Rows are numbered. After the first four, each row is followed by the numbers of the three nearest rows among all rows above it, by straight-line distance, nearest first.
(in the rows, 128 means zero)
0: [104  94 127 128 127 138 170 114 123 164 120 107 132 114 115 187 131 187
 173 141 145 125  38 153 111 168 169 146  97 144 180 125 163 117 151  84
 120 130 124 134 171 134 126 100 110 186 115 144 113 133 167 164 137 123
 138 175 155 124 114 175 117 101 171]
1: [152  75 124 140 127 120 152 146 141 113 109 136 121 131 136 113 143 142
 106 121 118 129 111 126 151 147 150 146 134 165 160 128 146 120 119 148
 162 116 120 143  92 114 133 124 134 157 104 125 122 126 135 166 112 123
 160 108 141 114 144 119 131 109 157]
2: [145 107  84 144 124 137 107 171 135 122 141 135 129 133 140 101 109  93
 118 141 136 136 140  88 132 117 102 133 125 162 153 142 141 133 107 196
 124 109 145 211 129 135 133 136 136 107  96 133 132 129 122 158 108 113
 140 103 113 126 146 110 127 143  85]
3: [110  82  93 109 125 132 161  95 123 214 133 130 108 122  97 186 131 147
 160 136 147 126  44 124 116 157 155 150 106 152 187 133 155 131 136 146
 118 127 120 128 166 124 130 124 109 186 113 155 117 145 149 189 136 121
 160 152 155 135 120 166 134 143 116]
4: [135  79 116 134 143 148  77 144 139 124 139 146 118 110 146 151 114 134
 133 138 135 121 101 101 116 155 101 126 130 157 163 129 144 104 129 184
 109 127 154 120 152 109 136 128 116 157 116 123 143 139 128 146 120 103
 125 107 119 131 134 108 139 143 102]	2 1 3
5: [132  64 175 111 115 134 154 116 127 166 107 123 136 144 113 133 130 159
 127 109 150 132 104 130 119 171 134 164 122 134 172 127 145 134 146 103
 139 136  97  85 141 107 134 108 113 157 110 126 116 141 126 128 115 134
 115 136 154 121 141 135 115  91 146]	1 0 3
6: [114  56 140 121 119 112 109 110 118 149 145 113 108 137 140 193 118 196
 172 133 144 135  52 146 109 181 163 140 107 146 169 129 156 100 148 111
 136 131 112  75 171 113 128 116 115 194 117 137 126 138 149 187 182 115
 146 152 155 118 131 164 126  87 158]	0 3 5
7: [ 66 210 143  99 119 155 255 145 124 181  76 107 113 171 112 116 136 107
  83 131 102 120 164 136 113 125 192 171  84 121 172 164 137 129 141  65
 156 119 131 221  75 142 108  88 109 118  75 118  96 127 111  63 143 149
 128 178 176 128 143 127 121  20 136]	5 1 0
8: [113 113 123 137 126 140 173 141 132 130 125 112 133 123 105 114 149 119
 104 119 118 125 109 108 142 132 145 155 123 159 193 132 117 151 115 146
 127  83 123 199 114 133 126 127 122 124 112 138 131 149 154 174 105 122
 137 104 122 134 145 124 115 140 119]	1 2 4
9: [140  45 138 153 132 103  22 134 135 101 155 148 116 106 156 191 119 162
 159 129 152 130  33 101 135 155  81 120 131 179 171 131 144 104 142 200
 119 105 133  72 163 107 141 141 139 170 110 151 151 132 154 159 132 109
 131  75  96 113 103 121 133 186 117]	4 6 1
10: [104  51 118 125 143 121 130  96 109 148 149 125 119 112 115 203 115 168
 180 144 167 132   8 151 116 192 140 129 115 166 158 120 137 129 144  94
 113 128 125  56 184 106 146 128 123 186 134 147  92 155 145 177 167  97
 138 154 137 135 116 170 120 161 130]	6 3 0
11: [121 106 140 115 127 137 182 130 115 172 110 103 133 135 122 171 125 138
 133 124 136 143 107 128  94 165 184 188  90 139 181 135 137 114 136  95
 145 131  94 139 134 137 113 133 108 158 116 119 107 117 158 104 122 111
 138 152 174 125 122 161 111  96 149]	5 0 3
12: [164  28 135 156 113 134   1 190 146  86 129 157 128 117 168  88 115 144
  66 126 108 130 156  66 166 174  30 113 154 151 132 114 144 143 114 202
 124  92 129  10 130 123 141 167 142 117 102 125 175 130 137 147  83 110
 112  43  77 115 135  59 125 175  57]	4 9 2
13: [ 94 125 157 103 135 121 197 130 137 171  96 113 145 153 108 117 126 154
  95 129  97 131 137 148 119 168 184 180 100 134 173 114 147 129 125  65
 147 142 108 102 133 119 118 119 142 133 118 127  85 126 122 121 130 131
 132 148 171 120 133 121 138  65 150]	11 5 1
14: [136 125  90 138 136 126 180 162 128 139 126 121 115 148 121  90 137  64
  99 124 109 117 184 104 137 116 136 169 119 158 130 135 108 154 124 169
 141  94 157 255  75 144 118 143 136  93 124 107 151 136 128 137  95 137
 126 123 139 130 146 115 138 120  83]	2 8 1
15: [105  69 172 135 114 112 141 125 107 140 128 132 117 131 128 169 135 182
 144 124 131 109  46 174 106 203 150 161 115 170 153 102 135 113 155  63
 139 143  89  33 186 123 115 131 122 189 148 149 116 140 151 161 136 100
 109 153 166 120 117 183 109 113 182]	6 10 0
16: [ 84 167 178 113 132 149 237 135 114 183  84 131 128 197 107 118 142 145
  81 127  92 124 163 149  90 144 175 196 105 120 158 136 143 109 133  61
 160 119 105 117 111 139 106 119 143 182 103 114 118 126  99  88 137 119
 146 128 169 140 115 102 126  29 153]	13 7 11
17: [133 106 110 155 145 141  68 153 144 126 137 151 124 116 133 115 123 105
 127 105 119 111 100  69 154 114  93 114 130 164 163 128 132 132 118 212
 118  88 144 177 125 135 113 114 109 119 121 106 170 137 121 169  97 112
 150  83  87 131 125 100 143 169  59]	2 4 8
18: [ 59 153 149  87 112 116 246 159 116 194 105 115 132 165  97 127 137 114
  94 125  93 122 152 138 107 145 182 196 108 131 164 147 135 137 163  58
 139 130 119 187 109 107 117 107 128 127 104 123  72 145 118  81 132 118
 130 162 195 144 141 133 136  64 122]	7 13 16
19: [ 77 113 139 108 103 130 182 117 122 174 114 135 135 158 116 134 133 151
 108 120  98 131 130 124 102 157 189 170 124 137 177 127 144 137 133  79
 152 126 117  94 113 143 111 123 120 155 106 136 103 123 145 125 133 124
 160 173 191 134 131 131 149  75 156]	13 11 5
20: [148  65 147 158 119 111  56 180 144  68 138 160 123 132 166  82 120 138
  67 128 132 141 148  83 148 150  77 135 153 137 153 137 134 167 100 200
 125 100 138  97 164 116 144 139 132 115  89 128 164 144 118 127  91 120
 132  67  99 142 146  83 131 170  53]	12 17 4
21: [129 152 105 131 122 138 199 136 132 160  96 117 125 156 123  95 130 107
  89 126 102 127 145 112 137 135 155 176 103 140 157 116 110 150 112 129
 157 104 124 255  94 102 106 143 119 109 108 120 144 118 135 132 101 118
 128 106 158 126 129 122 134  95 135]	14 8 1
22: [124  82 137 128 132 140 191 131 125 168 115 133 149 155 123 155 118 162
 115 155 109 118 103 117 120 176 170 161  97 145 184 138 132 134 135 107
 149 139 106 128 120 121 109 135 132 155 118 133 112 136 142 140 115 118
 131 157 155 139 138 129 139  66 142]	11 19 13
23: [150  37  76 159 129 127   2 130 135  87 187 132  92  86 148 218 112 162
 177 110 147 145   4  76 144 150  37 103 140 158 139 128 164 126 145 242
 110 122 157 121 177 115 156 118  96 173  87 135 191 123 167 207 124 114
 130  75  79 114 121 135 137 227  79]	9 4 17
24: [ 44 165 103  96 138 136 255 106 126 208 110 108 116 146  86 156 120 125
 150 124 135 133  98 149 102 138 198 174  82 125 194 132 139 121 119 102
 156 136 109 188 124 129 118 118 115 151  95 132  90 127 147 136 143 142
 133 164 190 128 132 134 140  59 136]	18 11 19
25: [112 119 102 133 125 135 164 116 131 180 131 115 103 116 109 147 149 132
 123 141 128 126 100 108 114 142 177 164 118 152 169 137 128 145 143 148
 114 119 114 229 128 120 129 128 118 131 113 110 114 134 139 155 109 118
 160 123 134 132 134 144 126 114 122]	8 21 11
26: [157  25  74 139 126  90   1 143 160  88 178 163 108  93 131 196 134 156
 158 116 149 145   1  71 148 161  47  78 128 151 128 148 158 143 124 243
  89  92 150  93 212 113 169 112 118 153 102 141 168 141 168 227  89 122
 131  82  83 130 136 142 126 232 106]	23 9 4
27: [ 87 130 175 120 133 140 209 113 125 168  96 115 154 157 119 129 126 130
 118 122 127 120 105 170 114 152 185 189 108 130 166 120 146 122 143  69
 146 122  97 105 117 142 105 116 126 171 118 118  94 128 126 129 143 107
 135 172 178 129 112 148 115  65 166]	13 19 11
28: [151  22 172 138 114 114  27 151 149 118 165 180 107 108 161 184 115 196
 135 126 160 156  45 119 154 180  67 125 137 144 176 138 156 113 134 175
 104 130 129   1 193 137 146 133 131 176 122 129 162 148 136 160 124 119
 126  89  96 141 123 124 108 182 119]	9 4 26
29: [146 115 107 151 130 150  96 181 137  95 116 119 114 116 147  92 113  92
  72 126 121 124 173  72 159 109 109 150 135 143 136 132 127 159  98 175
 135 105 152 205 121 121 112 148 121  81 111 128 157 122 117 125  95 145
 147  86 104 113 122  91 137 129  45]	2 17 14
30: [130 101 150 127 110 149 181 151 143 143 117 126 132 162 141 115 121 141
  70 131 111 114 164 102 133 161 147 161 124 175 161 110 134 130 107 115
 160 111 109 123 119 132 121 125 148 139 126 140 122 113 116 156 116 127
 130 129 139 135 140 109 117 101 138]	1 22 13
31: [103  55 209 143 122 117 114 116 142 137 126 133 131 149 155 149 112 199
 100 123 126 157  70 192 122 174 153 174 132 157 136  88 136  96 156  36
 135 151  80   1 163 118 124 101 157 220 181 145 115 145 150 180 120 111
 127 144 137 134 114 161  94  98 219]	15 6 5
32: [107  94 212 107 122 128 172 112 111 183 112 115 164 154 131 161 118 185
 118 138 109 135  82 175 111 186 137 152 103 126 134  97 161 121 161  65
 139 136  60   1 159 119 129 111 125 200 162 141  96 117 141 141 115 126
 122 157 165 146 126 155 111  82 174]	15 31 5
33: [ 98  96 210  99 130 129 161 142 136 140 114 146 156 156 129 151 126 171
  86 137 127 135  84 145  92 191 187 163  89 113 188 123 155  97 131  64
 147 110  91  49 135 119 139 127 132 194 138 143  89 139 127 120 131 117
 146 150 166 125 123 151 132  78 169]	32 27 13
34: [129  60 147 124 143 121 102 133 120 142 139 169 121 120 144 181 124 181
 153 125 135 126  31 144 121 183 134 127 122 167 156 112 149 128 136 116
 119 132 119  45 163 161 125 127 119 176 129 143  94 133 150 166 131 114
 124 130 141 140 129 158 107 122 122]	10 6 15
35: [106  69 122 129 146 127 104 103 125 133 164 135 106 109 110 221 121 164
 209 125 157 139   1 154  99 188 119 131 104 151 160 132 159 112 145 142
 124 126 101  90 199 129 150 111 131 198 124 149 131 123 167 172 141 126
 121 127 132 131 126 185 114 163 131]	10 34 6
36: [161  11  64 145 143 118   2 133 150  82 146 160 110  90 133 193 130 142
 204 120 155 128  67  69 160 149  54  98 131 181 138 140 143 142 138 244
 106  89 168 125 178 123 140 121  99 162 109 120 172 148 145 196 116 120
 134  64  97 119 123 123 125 220  76]	23 26 9
37: [ 96 100 115 109 116 128 179 118 132 154 129 116 132 123 107 159 122 142
 133 133 127 131  84 109 112 172 170 157 105 147 191 147 152 137 141 123
 145 120 122 198 128 124 116 113 130 157  97 107 106 118 150 182 119 121
 124 162 154 127 137 153 144  98 156]	25 22 11
38: [154  65  90 154 139 111  55 161 145 120 150 146 100  83 134 158 122 139
 126 118 136 117  91  66 148 113  78 117 142 145 165 140 141 139 128 235
 102  96 148 152 151 129 128 147 113 146 102 135 152 163 129 149 122 115
 140  47 102 149 120 112 134 210  80]	17 4 36
39: [125  60  51 148 144 100  65 138 112 106 153 140  90  87 139 195 124 126
 190 123 166 148  10  67 129 112  90  97 111 160 175 135 151 150 140 237
 109  98 168 168 181 109 133 109  95 153  99 144 154 136 131 188 121 121
 114  87  89 135 119 157 119 218  52]	36 23 38
40: [153  69 117 145 131 125  55 165 133  98 135 151  80 108 141 159 123 144
 150 128 139 113  95  58 131 142  79 113 129 150 167 125 167 135 125 227
 112 101 140 129 159 109 144 145 111 109 110 112 144 141 140 167 120 108
 124  65  90 128 128 111 132 199  69]	38 4 17
41: [149 177 115 122 123 146 238 147 125 143 106 106 132 152  99  79 150  78
  76 106 113 131 191  94 139 117 147 159 103 134 158 153 119 161 111 136
 155 100 128 255  63 121 113 116 159  98 107 109 121 122 132 108 105 130
 138 120 132 129 140 118 132 115 125]	21 14 8
42: [153  25  81 179 149 109   1 130 160 103 151 143 123  84 140 196 113 151
 187 127 174 139  50  65 142 159  63  83 141 139 143 129 140 139 129 230
 113 115 170  95 177 106 154 130 113 167 129 138 165 138 155 199 101 118
 126  76  82 123 130 122 114 233  70]	36 23 26
43: [102 151  89 112 123 137 207 129 137 147  94 144 140 151 100  92 115  91
  97 112 110 133 178 107 106 103 158 143 116 154 160 136 119 161 111 148
 137 107 120 255  76 135 107 138 148 109 110 117 123 119 118 138  97 112
 131 138 146 136 150 113 131  84 112]	21 41 14
44: [141  63 163 145 134 123  93 145 139 121 149 147 129 131 140 167 142 149
 134 146 140 113  69 112 126 175 107 147 144 170 174 127 128 131 141 155
 105 108 123  73 140 104 126 128 136 162 119 120 148 162 130 157 120 128
 122 114 115 121 133 125 108 138 127]	4 34 9
45: [114  95 181 108 112 146 161 129 150 144 108 128 141 150 143 176 126 176
 110 148 111 111 104 149 124 173 156 140 126 143 155 117 143 136 157  74
 137 126  90  54 150 117 137 116 143 183 124 124 131 146 128 149 134 113
 154 136 158 124 148 139 111  88 169]	5 33 32
46: [146  81 160 117 134 137 105 164 136 121 130 150 120 114 139 141 114 162
 107 126 118 139 112 114 133 167 116 158 132 155 138 124 134 144 126 143
 134 121 118  79 146 134 127 137 110 167 114 128 148 138 138 161 120 122
 135 103 114 121 137 110 132 144 117]	44 4 1
47: [100  71  66 146 127 121  89 101 145 142 143 129  94 107 101 233 115 143
 190 125 165 142   6  92 117 155 133 108 110 145 171 148 165 112 124 206
 136 130 132 146 182 125 120 118 109 165 109 114 129 119 147 163 146 133
 154 127 129 123 131 190 139 196  98]	35 39 3
48: [152 116  93 149 136 125 164 152 134 128 132 137 150 136 131 118 130 115
 112 135 122 133 141 104 143 142 141 145 114 157 158 130 121 151 123 163
 133 104 127 233 111 120 120 131 119 125  87 114 122 132 134 164 111 113
 135 114 118 117 129 119 129 157 122]	8 2 25
49: [ 84 131 128 115 143 129 204 149 133 186  94 146 133 155 106 135 133 124
 118 132  92 130 125 117 116 140 175 165 118 160 183 149 109 134 128  74
 124 128 115 166 119 140 138 111 139 107  89 128 101 144 135 125 127 128
 140 150 190 128 112  87 131  89 146]	13 19 18
50: [107  74 126 122 124 138 193 130 131 160 113 105 131 148 135 155 123 136
 135 147 139 128  77 116 134 182 155 162 113 156 170 150 157 123 161 135
 136 130 133 145 135 137 124 106 113 166 109 129 112 133 163 171 119 130
 132 152 148 140 145 161 122 104 132]	37 22 11
51: [111  94 150 137 134 115 160  92 119 161 116 116 134 139 109 222 138 212
 177 135 134 137   1 180 124 175 175 142  93 154 145 108 149 105 161  63
 129 135 102  53 173 120 116  97 120 222 166 138 125 141 145 190 150 123
 144 152 141 136 129 193 118 130 185]	15 0 6
52: [107  60 113 125 134 111  74 124 133 139 158 143 118 110 120 218 115 192
 193 135 148 139   5 127  99 168 113 106 104 151 156 141 157 116 132 130
 124 129 102  54 189 132 140 109 106 198 140 149 133 129 166 156 151  99
 150 163 126 137 133 178 116 166 128]	35 10 34
53: [138 110  97 144 109 123  96 169 127  85 139 136  99 114 146  87 110  90
  83 116 132 124 151  50 149 118  83 122 142 154 146 135 134 174 111 189
 134  94 158 179 104 123 131 135 132  98 104 133 156 134 119 141 102 131
 131  81  88 126 150  76 136 169  55]	29 2 17
54: [114  84  98 117 133 127 143 113 133 160 109 128 111 125 127 135 122 140
 134 114 137 140  85 113 113 137 160 146 113 146 160 117 132 135 130 155
 139 106 135 215 127 138 135 111 111 166 104 124 133 111 135 197 108 120
 154 122 135 133 136 144 145 128 139]	25 37 8
55: [164  57 137 135 143  96  36 168 121  94 153 178 109  99 147 124 104 134
 113 140 146 137 139  82 143 144  55 148 143 149 144 133 143 125 111 221
  95  94 149  59 127 109 145 139 144 151  85 134 156 137 120 162  88 116
 134  29  88 123 134  83 134 159  74]	20 12 40
56: [151  87 113 153 125 112  98 156 134 141 117 127 110 119 139 137 104 122
 128 147 129 124 113 106 144 162  97 124 145 156 159 138 131 152 115 163
 129 104 134 122 144 116 119 127 124 153 102 131 134 136 136 154 101 125
 141  82 121 119 120 116 124 151 105]	4 46 44
57: [134  55 167 120 138 117 111 125 115 146 128 113 160 127 122 165 115 217
 110 148 127 131  59 174 114 187 143 170 112 136 155 122 137 117 142  75
 126 153  84   1 163 128 128 131 142 191 123 136 108 142 148 161 122 104
 124 159 160 129 140 142 103  95 159]	15 32 45
58: [107  86 213 114 130 123 113 158 123 139  98 130 162 159 121 131 134 183
  69 127 133 145 129 172 126 182 142 167 111 140 154 130 143  96 149  59
 138 148  80   1 136 123 121 124 163 179 160 136 101 146 114 130 107 131
 135 155 171 135 132 116 107  45 170]	33 32 57
59: [149  51 125 161 125 104  65 153 148 116 137 136 118 117 130 166 110 164
 156 123 147 125  47  97 107 167  99 141 122 156 172 116 140 130 160 187
 114 106 132  96 161 133 132 132 120 172 105 125 146 131 158 157 134 115
 141  88  98 122 140 119 107 166  91]	9 44 4
60: [102  85 149 125 135 127 145 110 129 168 134 106 119 136 106 192 124 188
 170 140 151 125  24 202 101 176 175 129 107 156 176 130 163 104 132  63
 144 138  93  97 174 132 122 101 114 207 127 122 123 125 161 168 146 135
 137 170 149 127 122 202 127 143 165]	0 51 6
61: [145  45 206 130 144 110  74 121 142 129 140 142 145 117 128 176 146 191
 132 125 142 112  67 154  98 201 115 159 109 142 163 112 140 103 126  72
 123 141  82   1 164 124 136 139 122 193 134 142 130 141 142 156 147 136
 117 136 143 129 130 141 103 125 173]	57 15 34
62: [149 119 101 109 134 113 150 160 118 122 140 135 109 127 131 123 122 105
 115 112 115 120 132 116 125 130 120 137 123 147 154 119 123 122 142 163
 123  85 149 218 113 142 111  98 129 121  99 107 140 128 118 152 118 108
 146 121 114 131 129 136 123 141 103]	48 2 8
63: [141  31  93 135 141 106  24 131 135  75 156 155 110 104 149 176 120 159
 150 131 144 122  49  65 145 150  69 102 146 154 144 111 129 119 127 242
 105 120 168  91 172 123 128 126 130 153  98 139 180 148 139 190 115 114
 122  67  82 123 116 124 129 240  70]	42 36 23
64: [132  32 171 156 127 119   1 144 129  95 176 143 120 100 140 175 120 190
 147 137 153 139  58 129 130 191  63 125 123 146 163 130 150 120 138 177
 102 122 110   1 177 114 137 110 127 155 127 136 148 142 153 152 126 106
 104  89 106 127 123 123 108 164 116]	28 9 59
65: [133 150  66 126 120 129 170 140  98 144 108 142 103 121 114  73 128  80
  97 113 121 104 135  99 137 102 121 154 126 141 146 136 100 139 124 187
 125 119 130 255  76 118 121 149 129 114 101 147 131 122 132 145  96 138
 131 128 142 147 133 107 157 121 117]	14 43 21
66: [128  45 158 147 125 118 117 145 122 122 131 119 141 122 136 131 116 171
 113 135 119 116  98 108 124 191 108 138 122 159 175 128 143 124 140 117
 130 122 103  69 144 127 142 121 140 152 111 118 112 149 134 171 113 136
 137 120 140 136 146 124 113 111 111]	44 46 5
67: [107  51 179 144 137 114 110 114 140 143 124 118 146 132 142 166 125 212
 109 144 102 137  92 176  99 197 137 131 118 168 162 111 139 101 158  59
 115 143 103   1 172 113 122 127 140 201 145 135 110 149 143 159 131 133
 136 132 134 136 114 153 110 108 189]	57 31 61
68: [101 144 131 126 123 130 180 149 121 154 115 125 125 142 120  83 122 105
  94 132  88 131 158 123 136 138 165 160 105 145 168 126 126 127 116 130
 129 122 123 213  93 124 129 144 135 144 118 111 110 111 122 134  90 132
 143 119 140 147 150 119 144  90 129]	21 43 8
69: [119  67 116 138 144 139  50 104 114 159 128 130 134 122 119 214 119 171
 196 122 149 148  48 136 100 171 129 126 106 146 176 117 149  99 152 126
 123 161 110  68 190 131 136 108 108 197 106 152 143 127 153 172 136 100
 122 153 129 126 138 173 110 134 147]	52 35 6
70: [118  74 109 148 139 115  90 111 111 108 169 131 101 106 168 230 112 179
 212 145 172 125   1 144  98 175 107 123 123 139 171 130 124 115 164 114
 104 140 125  55 213 135 135 110 120 205 113 149 152 162 163 142 130  96
 121 123 122 133 130 180 108 158 129]	35 52 69
71: [142  44 132 154 112 118  53 159 133 101 134 156 129 144 129 150 140 164
 114 136 139 138 100  84 130 173  86 132 136 146 178 116 152 115 125 224
  98 110 138  78 145 129 135 131 140 147  93 147 141 122 132 136 101 111
 123  68 102 117 135  93 103 165 111]	59 4 55
72: [154  16  79 165 135 111   1 149 144  54 148 128 116  87 135 182 123 127
 139 123 153 133  71  53 143 146  69  95 145 158 156 135 153 111 124 255
  88  99 155  97 166 114 139 124 106 159  89 117 172 149 148 170  78  98
 133  87  69 116 131 119 135 203  80]	63 36 42
73: [154  18 104 157 130 106   1 133 141  70 175 164 117  82 139 226 125 154
 169 126 161 127  64  91 162 151  55  95 152 145 149 108 158 145 147 255
  95 110 132  87 186 104 147 139 119 160 107 115 152 145 141 196 105 111
 134  67  77 122 135 105 109 231  80]	42 63 36
74: [130 112 118 138 128 113 143 148 138 135 126 144 113 126 113 118 102 118
 134 109 120 127 123 100 130 127 113 146 136 156 152 117 111 137 123 187
 142 113 150 186 105 123 145 103 133 124 108 130 139 140 118 165 113 107
 146  95 105 129 132 152 148 163 120]	62 48 2
75: [119 161 125 107 135 131 197 148 135 146 121 130 106 154 103 110 126 107
  97 111  98 132 144 117 137 150 172 171 107 141 162 132 122 123 129 114
 141 118 136 213  95 121 117 117 132 125  99 111 109 127 132 161 106 121
 155 148 130 139 125 140 130  94 118]	68 21 43
76: [142  38  97 145 136 103  50 131 121 113 161 144 111 108 138 163 120 138
 160 118 143 124  68  68 152 145  89 121 128 153 165 152 149 128 129 231
  98  97 161 132 160 117 138 148 128 141  94 137 164 129 145 196 129 125
 128  67  84 130 129 131 129 192  76]	40 38 63
77: [128  93  87 145 119 132 114 168 136  90 137 144 110 126 137  61 128  83
 101 124 123 130 130  78 140 114  84 138 140 143 135 155 121 149  99 202
 132 100 141 200 100 119 108 153 124  86 115 113 142 118 116 139 107 140
 138  78 108 130 145  69 147 137  49]	53 29 2
